Here is a tiny trained network, its code and every weight. The questions are about switching its units off for an input and a class, where a switched-off unit gives its printed mean instead of its output.

import numpy as np


def w(rows, s, z=0):
    codes = np.array(rows[::2]) - 128.0
    scale = np.full(codes.shape[1], s)
    scale[-1] = z or s
    return codes * scale


def norm(h):
    return h / np.sqrt((h * h).mean(-1, keepdims=True) + 1e-5)


def f(y):
    return np.maximum(y, 0)


def log_softmax(a):
    a = a - a.max(-1, keepdims=True)
    return a - np.log(np.exp(a).sum(-1, keepdims=True))


def net(x, mask):
    res = np.array(x, float).reshape(1, 3) / 4 @ E
    u = 0
    for l in range(4):
        y = f(norm(res) @ A[l][:, :-1].T + A[l][:, -1])
        res = res + np.where(mask[u : u + 3], y, B[l][:, -1]) @ B[l][:, :-1]
        u += 3
    return log_softmax(norm(res)[-1] @ U[:, :-1].T + U[:, -1])


A, B = {}, {}
E = w([
[62,162,130,158,168,182,147,163,180],'x0',
[101,131,154,126,162,134,134,133,12],'x1',
[133,128,100,165,129,162,119,246,88],'x2',
],0.013)
A[0] = w([
[164,100,78,169,114,133,43,198,103,83],'L0N0',
[223,98,2,98,33,93,103,175,146,2],'L0N1',
[117,109,64,172,116,176,102,202,124,69],'L0N2',
],0.0091,0.0092)
B[0] = w([
[152,185,98,154,81,120,247,135,124,254],'L0N0',
[93,220,238,117,130,157,78,155,146,244],'L0N1',
[132,88,117,162,158,98,6,146,166,253],'L0N2',
],0.014,0.0042)
A[1] = w([
[102,46,106,130,210,91,79,106,77,169],'L1N0',
[254,104,60,90,85,116,195,165,24,6],'L1N1',
[159,57,69,32,60,62,92,56,76,212],'L1N2',
],0.009,0.002)
B[1] = w([
[58,210,92,113,99,173,141,120,67,205],'L1N0',
[31,100,238,156,8,4,178,47,191,229],'L1N1',
[135,196,26,174,188,145,36,186,141,254],'L1N2',
],0.011,0.0064)
A[2] = w([
[67,180,254,74,200,198,135,70,45,5],'L2N0',
[141,203,185,199,54,126,144,221,50,28],'L2N1',
[91,131,24,117,84,226,120,97,227,102],'L2N2',
],0.0076,0.0029)
B[2] = w([
[254,92,24,144,157,72,128,132,190,219],'L2N0',
[32,100,150,46,128,190,117,116,83,254],'L2N1',
[124,8,227,162,117,94,180,126,85,229],'L2N2',
],0.011,0.0068)
A[3] = w([
[191,122,102,18,100,86,75,127,187,5],'L3N0',
[191,121,169,158,80,141,15,177,184,105],'L3N1',
[91,237,192,90,158,255,153,165,104,33],'L3N2',
],0.0099,0.0032)
B[3] = w([
[128,100,151,213,167,107,167,255,133,173],'L3N0',
[193,109,18,84,193,173,197,82,82,254],'L3N1',
[101,141,93,130,99,110,47,67,90,237],'L3N2',
],0.014,0.0063)
U = w([
[221,94,50,179,198,111,170,164,179,3],'0',
[105,252,117,125,110,144,10,139,103,241],'1',
[89,93,235,144,45,55,245,125,164,73],'2',
],0.014,0.00067)

Each question gives the input, the list of numbers given to net, and the class t.
The units are the neurons (one row each of A and B). Each row of codes is followed by its name. A weight is (code - 128) times the scale printed after its matrix; where a second scale follows, it is the last column's (A, B and U).
mask holds one flag per neuron, layer by layer. A switched-off neuron (its flag False) gives its mean, the last column of its row in B, instead of its output. The means were averaged over made-up inputs and are rounded, as every weight is.
A unit's drop is (log p(t) with every unit on - log p(t) with that unit switched off) / (log p(t) with every unit on - log p(t) with every unit switched off).
The circuit of an input: a set's keep is (log p(t) with only the set's units on - log p(t) with every unit switched off) / (log p(t) with every unit on - log p(t) with every unit switched off). Starting from all 12 units, units are removed one at a time, each time the one whose removal leaves the highest keep (on an exact tie, the one counted first), for as long as the keep stays at least 0.8.
circuit, biggest first: the units of the circuit, biggest drop first
k most important neurons: the k neurons with the biggest drops, biggest first
top k neurons in layer l: the k neurons of layer l with the biggest drops, biggest first
drop of u: that unit's drop, to one decimal
input [-8,4,3], class 2: circuit, biggest first => L1N1
input [0,-1,-5], class 0: 3 most important neurons => L1N2, L0N0, L2N1
input [8,6,0], class 0: 4 most important neurons => L2N0, L1N2, L0N2, L0N0
input [0,4,2], class 2: circuit, biggest first => L0N1, L1N1
input [-4,1,6], class 2: 3 most important neurons => L0N0, L1N1, L1N2
input [0,-3,-5], class 0: 2 most important neurons => L1N2, L0N0
input [-1,-1,-2], class 0: 3 most important neurons => L0N0, L1N2, L0N2
input [7,-7,-2], class 2: 2 most important neurons => L2N2, L1N2
input [4,-8,-1], class 2: 3 most important neurons => L2N2, L1N2, L0N2
input [-4,1,1], class 2: 3 most important neurons => L0N2, L1N2, L1N1
input [0,1,8], class 2: 2 most important neurons => L0N0, L0N1
input [-2,-6,1], class 1: 2 most important neurons => L0N1, L3N2
input [7,0,4], class 0: top 2 neurons in layer 0 => L0N2, L0N1
input [3,8,-5], class 0: circuit, biggest first => L2N0
input [-1,-5,5], class 1: drop of L0N1 => 3.6
input [-5,-8,8], class 1: drop of L0N1 => 2.5
input [3,-1,2], class 0: drop of L0N2 => 4.4
